Below are the code and all the weights of a small trained network. Each question names an input and a class and asks about switching units off, where a switched-off unit gives its printed mean instead of its output.

import numpy as np


def w(rows, s, z=0):
    codes = np.array(rows[::2]) - 128.0
    scale = np.full(codes.shape[1], s)
    scale[-1] = z or s
    return codes * scale


def norm(h):
    return h / np.sqrt((h * h).mean(-1, keepdims=True) + 1e-5)


def f(y):
    return y / 2 * (1 + np.tanh(0.7978845608 * (y + 0.044715 * y**3)))


def log_softmax(a):
    a = a - a.max(-1, keepdims=True)
    return a - np.log(np.exp(a).sum(-1, keepdims=True))


def net(x, mask):
    res = np.array(x, float).reshape(1, 5) / 4 @ E
    u = 0
    for l in range(3):
        y = f(norm(res) @ A[l][:, :-1].T + A[l][:, -1])
        res = res + np.where(mask[u : u + 3], y, B[l][:, -1]) @ B[l][:, :-1]
        u += 3
    return log_softmax(norm(res)[-1] @ U[:, :-1].T + U[:, -1])


A, B = {}, {}
E = w([
[138,205,107,101,136,199,151,195,156,232,133,86],'x0',
[81,180,145,135,159,159,1,107,83,82,151,6],'x1',
[120,207,138,188,165,70,198,204,85,110,134,58],'x2',
[203,139,189,184,114,136,186,91,168,36,68,76],'x3',
[127,234,49,118,68,100,118,77,216,102,73,93],'x4',
],0.008)
A[0] = w([
[126,110,116,137,119,137,54,46,140,2,83,143,5],'L0N1',
[69,119,46,137,148,147,167,113,165,226,184,141,21],'L0N2',
[122,102,146,128,247,184,120,166,33,113,115,158,42],'L0N3',
],0.0066,0.0023)
B[0] = w([
[163,117,178,65,134,2,64,131,142,152,64,111,253],'L0N1',
[152,155,132,200,74,138,87,106,27,90,165,127,210],'L0N2',
[62,111,164,110,77,97,132,114,253,114,99,102,241],'L0N3',
],0.013,0.0038)
A[1] = w([
[68,155,157,53,138,236,23,163,120,223,190,174,192],'L1N1',
[80,133,102,87,131,121,185,98,82,36,150,223,2],'L1N2',
[151,39,72,8,115,149,37,3,125,20,116,86,20],'L1N3',
],0.0054,0.0032)
B[1] = w([
[176,158,67,197,193,189,177,109,142,111,136,74,253],'L1N1',
[65,218,67,92,182,54,139,145,74,220,177,191,120],'L1N2',
[134,107,158,126,118,134,99,182,104,7,102,177,219],'L1N3',
],0.013,0.0048)
A[2] = w([
[142,132,136,144,111,44,254,187,152,110,131,122,3],'L2N1',
[115,242,95,111,156,91,122,179,147,127,83,22,236],'L2N2',
[64,48,115,186,155,153,141,120,187,111,147,126,6],'L2N3',
],0.0089,0.003)
B[2] = w([
[63,158,164,156,152,168,142,203,107,98,160,93,191],'L2N1',
[140,13,9,214,152,222,42,34,62,182,169,71,254],'L2N2',
[109,157,145,117,100,151,220,180,157,170,123,175,161],'L2N3',
],0.012,0.009)
U = w([
[109,111,146,65,89,158,207,105,214,255,110,163,46],'0',
[62,90,200,183,153,177,224,233,139,94,129,118,71],'1',
[179,115,29,208,120,252,48,62,60,192,162,57,253],'2',
[151,65,182,74,72,44,3,76,155,47,39,134,163],'3',
[97,243,110,109,91,5,137,152,36,200,128,159,37],'4',
],0.0097,0.0037)

Each question gives the input, the list of numbers given to net, and the class t.
The units are the neurons (one row each of A and B). Each row of codes is followed by its name. A weight is (code - 128) times the scale printed after its matrix; where a second scale follows, it is the last column's (A, B and U).
mask holds one flag per neuron, layer by layer. A switched-off neuron (its flag False) gives its mean, the last column of its row in B, instead of its output. The means were averaged over made-up inputs and are rounded, as every weight is.
A unit's drop is (log p(t) with every unit on - log p(t) with that unit switched off) / (log p(t) with every unit on - log p(t) with every unit switched off).
The circuit of an input: a set's keep is (log p(t) with only the set's units on - log p(t) with every unit switched off) / (log p(t) with every unit on - log p(t) with every unit switched off). Starting from all 9 units, units are removed one at a time, each time the one whose removal leaves the highest keep (on an exact tie, the one counted first), for as long as the keep stays at least 0.8.
units of the circuit, in order: the units of the circuit, biggest drop first
k most important neurons: the k neurons with the biggest drops, biggest first
top k neurons in layer l: the k neurons of layer l with the biggest drops, biggest first
drop when u is switched off: that unit's drop, to one decimal
input [-2,-1,1,-3,-1], class 4: units of the circuit, in order -> [L2N2 L0N1 L1N2]
input [0,-8,-5,-3,-5], class 0: units of the circuit, in order -> [L2N2]
input [-1,6,-5,-6,-8], class 1: units of the circuit, in order -> [L2N2 L0N3 L2N3]
input [-3,3,3,5,-3], class 3: 2 most important neurons -> [L1N1 L0N1]
input [0,-8,-3,-4,-5], class 0: 2 most important neurons -> [L2N2 L1N3]
input [1,3,-8,-4,-5], class 1: units of the circuit, in order -> [L2N2 L2N3 L0N3]
input [0,-8,-2,5,7], class 1: units of the circuit, in order -> [L2N1 L2N2]
input [1,-7,-2,5,0], class 1: 2 most important neurons -> [L2N1 L2N2]
input [2,-6,4,4,3], class 1: 2 most important neurons -> [L2N1 L1N1]
input [6,-5,-5,3,4], class 0: 2 most important neurons -> [L2N2 L1N1]
input [0,-5,6,0,0], class 1: 2 most important neurons -> [L2N1 L1N1]
input [-5,1,1,-2,-5], class 1: 2 most important neurons -> [L2N3 L0N1]
input [-7,2,3,-6,6], class 3: 3 most important neurons -> [L1N1 L1N3 L0N1]
input [-1,-6,3,-8,0], class 4: units of the circuit, in order -> [L2N2]
input [5,-7,-1,2,-8], class 1: 2 most important neurons -> [L2N1 L2N2]
input [5,-1,-8,4,6], class 3: top 2 neurons in layer 1 -> [L1N3 L1N1]
input [-6,-8,5,7,7], class 1: 2 most important neurons -> [L2N1 L1N1]
input [2,-1,1,7,-6], class 1: drop when L0N2 is switched off -> 0.0
input [2,0,-3,6,-6], class 0: drop when L2N1 is switched off -> 0.1
input [1,1,8,-4,-8], class 1: units of the circuit, in order -> [L0N3]
